Below are the code and all the weights of a small trained network. Each question names an input and a target symbol and asks about switching units off, where a switched-off unit gives its printed mean instead of its output.

import numpy as np


def w(rows, s, z=0):
    codes = np.array(rows[::2]) - 128.0
    scale = np.full(codes.shape[1], s)
    scale[-1] = z or s
    return codes * scale


def norm(h):
    return h / np.sqrt((h * h).mean(-1, keepdims=True) + 1e-5)


def f(y):
    return np.maximum(y, 0)


def softmax(a):
    e = np.exp(a - a.max(-1, keepdims=True))
    return e / e.sum(-1, keepdims=True)


def log_softmax(a):
    a = a - a.max(-1, keepdims=True)
    return a - np.log(np.exp(a).sum(-1, keepdims=True))


def net(x, mask):
    ids = ['γδεζηλξσφω'.index(c) for c in x.split()]
    T = len(ids)
    res = E[ids] + P[:T]
    r = norm(res)
    for j in range(3):
        rows = slice(2 * j, 2 * j + 2)
        q, k, v = (r @ M[0][rows].T for M in (Q, K, V))
        z = softmax(np.where(np.tri(T) > 0, q @ k.T / 2**0.5, -1e9)) @ v
        o = O[0][rows]
        res = res + np.where(mask[j], z, o[:, -1]) @ o[:, :-1]
    y = f(norm(res) @ A[0][:, :-1].T + A[0][:, -1])
    res = res + np.where(mask[3:15], y, B[0][:, -1]) @ B[0][:, :-1]
    return log_softmax(norm(res)[-1] @ U[:, :-1].T + U[:, -1])


Q, K, V, O, A, B = {}, {}, {}, {}, {}, {}
E = w([
[81,67,117,130,122],'γ',
[130,146,167,4,155],'δ',
[198,122,179,115,176],'ε',
[142,89,73,108,192],'ζ',
[177,151,108,128,126],'η',
[76,79,130,167,81],'λ',
[125,48,132,158,184],'ξ',
[100,160,117,155,132],'σ',
[173,92,161,123,173],'φ',
[97,130,178,158,140],'ω',
],0.024)
P = w([
[92,122,179,192,195],'0',
[73,116,152,198,207],'1',
[66,126,132,178,219],'2',
[47,120,117,158,218],'3',
[26,107,103,137,226],'4',
[42,141,78,120,217],'5',
[2,79,97,119,237],'6',
],0.0057)
Q[0] = w([
[159,82,244,185,15],'head 0',
[168,167,142,101,2],'head 0',
[177,125,157,91,8],'head 1',
[185,189,144,232,102],'head 1',
[47,94,106,148,213],'head 2',
[146,128,141,134,50],'head 2',
],0.009)
K[0] = w([
[165,119,74,212,108],'head 0',
[154,132,201,211,96],'head 0',
[39,100,231,232,178],'head 1',
[130,155,120,230,103],'head 1',
[148,187,136,59,77],'head 2',
[108,54,182,255,76],'head 2',
],0.0094)
V[0] = w([
[120,125,97,135,98],'head 0',
[107,145,83,2,166],'head 0',
[124,111,177,184,83],'head 1',
[92,151,183,145,123],'head 1',
[111,97,105,174,85],'head 2',
[151,146,93,133,148],'head 2',
],0.011)
O[0] = w([
[152,237,110,114,92,67],'head 0',
[14,91,18,16,203,193],'head 0',
[95,130,135,97,158,2],'head 1',
[98,51,180,62,242,52],'head 1',
[54,50,98,201,147,25],'head 2',
[255,191,79,167,41,227],'head 2',
],0.0077,0.0048)
A[0] = w([
[73,148,88,166,29,122],'neuron 0',
[29,109,113,126,118,72],'neuron 1',
[211,84,96,216,6,253],'neuron 2',
[163,89,60,111,151,134],'neuron 3',
[197,133,124,194,110,160],'neuron 4',
[147,147,106,132,92,79],'neuron 5',
[55,18,117,43,156,142],'neuron 6',
[237,187,126,131,93,106],'neuron 7',
[83,19,202,189,67,120],'neuron 8',
[157,96,142,140,155,39],'neuron 9',
[72,180,97,166,158,180],'neuron 10',
[158,110,118,118,219,55],'neuron 11',
],0.011,0.0031)
B[0] = w([
[252,84,63,151,88,160],'neuron 0',
[124,169,89,163,92,149],'neuron 1',
[202,222,218,76,2,250],'neuron 2',
[113,103,214,220,105,166],'neuron 3',
[89,217,152,50,27,208],'neuron 4',
[155,65,158,126,145,153],'neuron 5',
[116,161,120,161,51,184],'neuron 6',
[73,153,151,157,63,218],'neuron 7',
[94,95,8,34,144,164],'neuron 8',
[167,145,69,69,143,135],'neuron 9',
[171,139,145,195,215,158],'neuron 10',
[241,104,128,164,80,151],'neuron 11',
],0.0067,0.013)
U = w([
[34,138,103,143,116,52],'γ',
[82,157,116,3,145,126],'δ',
[156,106,144,100,169,119],'ε',
[186,109,60,223,127,108],'ζ',
[152,204,119,132,19,172],'η',
[36,58,142,139,36,1],'λ',
[170,19,125,115,141,74],'ξ',
[97,179,188,216,204,121],'σ',
[215,98,164,93,188,53],'φ',
[71,47,206,142,174,185],'ω',
],0.013,0.0051)

Each question gives the input, a string of symbols that net reads in full, and the target symbol t.
The units are the heads (2 rows each of Q, K, V and O) and the neurons (one row each of A and B). Each row of codes is followed by its name. A weight is (code - 128) times the scale printed after its matrix; where a second scale follows, it is the last column's (O, A, B and U).
mask holds one flag per unit, heads first, then neurons. A switched-off unit (its flag False) gives its mean, the last column of its rows in O or B, instead of its output. The means were averaged over made-up inputs and are rounded, as every weight is.
A unit's drop is (log p(t) with every unit on - log p(t) with that unit switched off) / (log p(t) with every unit on - log p(t) with every unit switched off).
The circuit of an input: a set's keep is (log p(t) with only the set's units on - log p(t) with every unit switched off) / (log p(t) with every unit on - log p(t) with every unit switched off). Starting from the 12 units with the biggest drops (on a tie, the unit counted first), units are removed one at a time, each time the one whose removal leaves the highest keep (on an exact tie, the one counted first), for as long as the keep stays at least 0.8.
circuit, biggest first: the units of the circuit, biggest drop first
k most important neurons: the k neurons with the biggest drops, biggest first
heads that matter: for each layer, one digit per head in row order, 1 if its drop is at least 0.15 and else 0, layers parted by /
drop when u is switched off: that unit's drop, to one decimal
input ω λ σ η η σ ζ, target ζ: circuit, biggest first => (neuron 2; neuron 3)
input δ ω γ, target λ: 2 most important neurons => (neuron 6; neuron 2)
input δ σ δ ε δ ε, target δ: circuit, biggest first => (head 0)
input σ σ φ, target φ: heads that matter => 111
input η δ γ σ ω, target σ: heads that matter => 000
input σ δ η η γ φ, target ξ: circuit, biggest first => (neuron 2; head 0; neuron 11)
input γ δ η, target ζ: circuit, biggest first => (head 0; neuron 2; neuron 4; neuron 3)
input η δ η δ γ φ, target δ: heads that matter => 101
input δ η ω γ η η, target ζ: 3 most important neurons => (neuron 2; neuron 4; neuron 3)
input λ η δ, target δ: heads that matter => 100
input ω η δ δ σ, target δ: heads that matter => 101
input σ σ σ ω, target ω: circuit, biggest first => (head 1; neuron 2)
input σ φ ω, target ω: circuit, biggest first => (head 1; head 2; neuron 2)
input η δ ζ σ φ, target ξ: heads that matter => 100
input ξ ω ξ, target ξ: most important neuron => (neuron 8)
input σ ω σ σ σ ξ, target ξ: heads that matter => 000
input σ δ η ω η ε, target φ: 2 most important neurons => (neuron 2; neuron 4)
input η δ ω, target σ: 2 most important neurons => (neuron 2; neuron 4)
input η η δ η γ η σ, target γ: drop when head 0 is switched off => 1.3
input δ η ξ, target ω: drop when neuron 6 is switched off => -0.1
input δ ω η η σ, target γ: drop when neuron 6 is switched off => 0.0
input σ γ ζ ξ, target ζ: drop when neuron 2 is switched off => 0.1
input ω ζ γ, target ζ: most important neuron => (neuron 4)
